Below are the code and all the weights of a small trained network. Each question names an input and a class and asks about switching units off, where a switched-off unit gives its printed mean instead of its output.

import numpy as np


def w(rows, s, z=0):
    codes = np.array(rows[::2]) - 128.0
    scale = np.full(codes.shape[1], s)
    scale[-1] = z or s
    return codes * scale


def f(y):
    return y / 2 * (1 + np.tanh(0.7978845608 * (y + 0.044715 * y**3)))


def log_softmax(a):
    a = a - a.max(-1, keepdims=True)
    return a - np.log(np.exp(a).sum(-1, keepdims=True))


def net(x, mask):
    res = np.array(x, float).reshape(1, 8) / 4 @ E
    y = f(res @ A[0][:, :-1].T + A[0][:, -1])
    res = res + np.where(mask, y, B[0][:, -1]) @ B[0][:, :-1]
    return log_softmax(res[-1] @ U[:, :-1].T + U[:, -1])


A, B = {}, {}
E = w([
[137,117,125,117,124,121,120],'x0',
[104,132,115,134,108,159,144],'x1',
[165,144,71,144,92,196,107],'x2',
[167,150,48,182,172,94,97],'x3',
[100,121,107,124,84,162,128],'x4',
[104,131,129,152,145,143,123],'x5',
[124,137,116,127,116,36,250],'x6',
[99,150,136,160,135,161,132],'x7',
],0.012)
A[0] = w([
[190,103,95,110,96,179,190,214],'N1',
[140,127,134,97,72,138,127,200],'N2',
[124,189,93,160,195,86,130,243],'N3',
[38,155,143,178,105,166,96,241],'N4',
[112,162,168,75,160,98,108,146],'N5',
[205,144,84,129,140,143,92,26],'N6',
[138,77,178,96,133,157,71,206],'N7',
[184,142,50,107,178,204,126,60],'N8',
[151,156,62,133,135,164,76,107],'N9',
[156,194,121,122,189,145,110,224],'N10',
[138,120,166,143,102,170,96,144],'N11',
[85,93,149,76,133,77,185,99],'N12',
[250,95,124,254,73,167,50,2],'N13',
[101,84,167,62,176,202,92,176],'N14',
],0.0089,0.0028)
B[0] = w([
[190,246,134,101,137,85,28,190],'N1',
[88,176,119,85,188,101,168,174],'N2',
[183,122,46,91,128,71,100,209],'N3',
[164,198,145,49,57,111,121,223],'N4',
[132,178,190,215,96,132,79,177],'N5',
[119,97,141,150,146,204,142,178],'N6',
[182,181,85,115,135,56,84,239],'N7',
[167,1,157,136,173,87,128,198],'N8',
[149,58,166,114,103,198,177,209],'N9',
[139,155,91,117,94,185,108,189],'N10',
[238,111,115,101,63,140,42,194],'N11',
[72,98,205,197,44,147,161,214],'N12',
[141,12,197,244,73,184,151,238],'N13',
[136,178,107,78,80,7,107,254],'N14',
],0.0068,0.0076)
U = w([
[123,254,120,103,136,23,115,231],'0',
[185,201,44,104,150,107,64,218],'1',
[103,121,201,170,121,124,146,5],'2',
],0.0072,0.003)

Each question gives the input, the list of numbers given to net, and the class t.
The units are the neurons (one row each of A and B). Each row of codes is followed by its name. A weight is (code - 128) times the scale printed after its matrix; where a second scale follows, it is the last column's (A, B and U).
mask holds one flag per neuron, in row order. A switched-off neuron (its flag False) gives its mean, the last column of its row in B, instead of its output. The means were averaged over made-up inputs and are rounded, as every weight is.
A unit's drop is (log p(t) with every unit on - log p(t) with that unit switched off) / (log p(t) with every unit on - log p(t) with every unit switched off).
The circuit of an input: a set's keep is (log p(t) with only the set's units on - log p(t) with every unit switched off) / (log p(t) with every unit on - log p(t) with every unit switched off). Starting from the 12 units with the biggest drops (on a tie, the unit counted first), units are removed one at a time, each time the one whose removal leaves the highest keep (on an exact tie, the one counted first), for as long as the keep stays at least 0.8.
units of the circuit, in order: the units of the circuit, biggest drop first
top k neurons: the k neurons with the biggest drops, biggest first
drop when u is switched off: that unit's drop, to one decimal
input [7,-4,-7,-2,1,3,-7,3], class 0: units of the circuit, in order : (N14)
input [6,7,-4,-1,2,-2,3,-2], class 2: units of the circuit, in order : (N12, N14)
input [4,-4,-6,-2,7,-7,4,7], class 2: top 3 neurons : (N12, N14, N7)
input [-7,7,2,4,-2,-4,-2,8], class 2: units of the circuit, in order : (N13, N7)
input [3,1,1,8,-5,2,8,8], class 1: units of the circuit, in order : (N3, N14)
input [-2,8,-8,-6,6,7,-1,4], class 0: units of the circuit, in order : (N4, N14)
input [-8,6,4,3,1,-5,-3,-1], class 2: top 2 neurons : (N13, N9)
input [-7,-4,-1,-7,5,-7,7,-1], class 2: top 2 neurons : (N12, N14)
input [5,2,-1,-2,8,7,-5,3], class 0: top 2 neurons : (N14, N4)
input [-5,8,-8,-3,-2,8,6,-2], class 2: drop when N12 is switched off : 0.4
input [0,-2,-8,-5,7,7,-5,-6], class 0: drop when N14 is switched off : 0.1
input [6,-4,-4,-6,1,6,8,-7], class 2: drop when N12 is switched off : 0.4
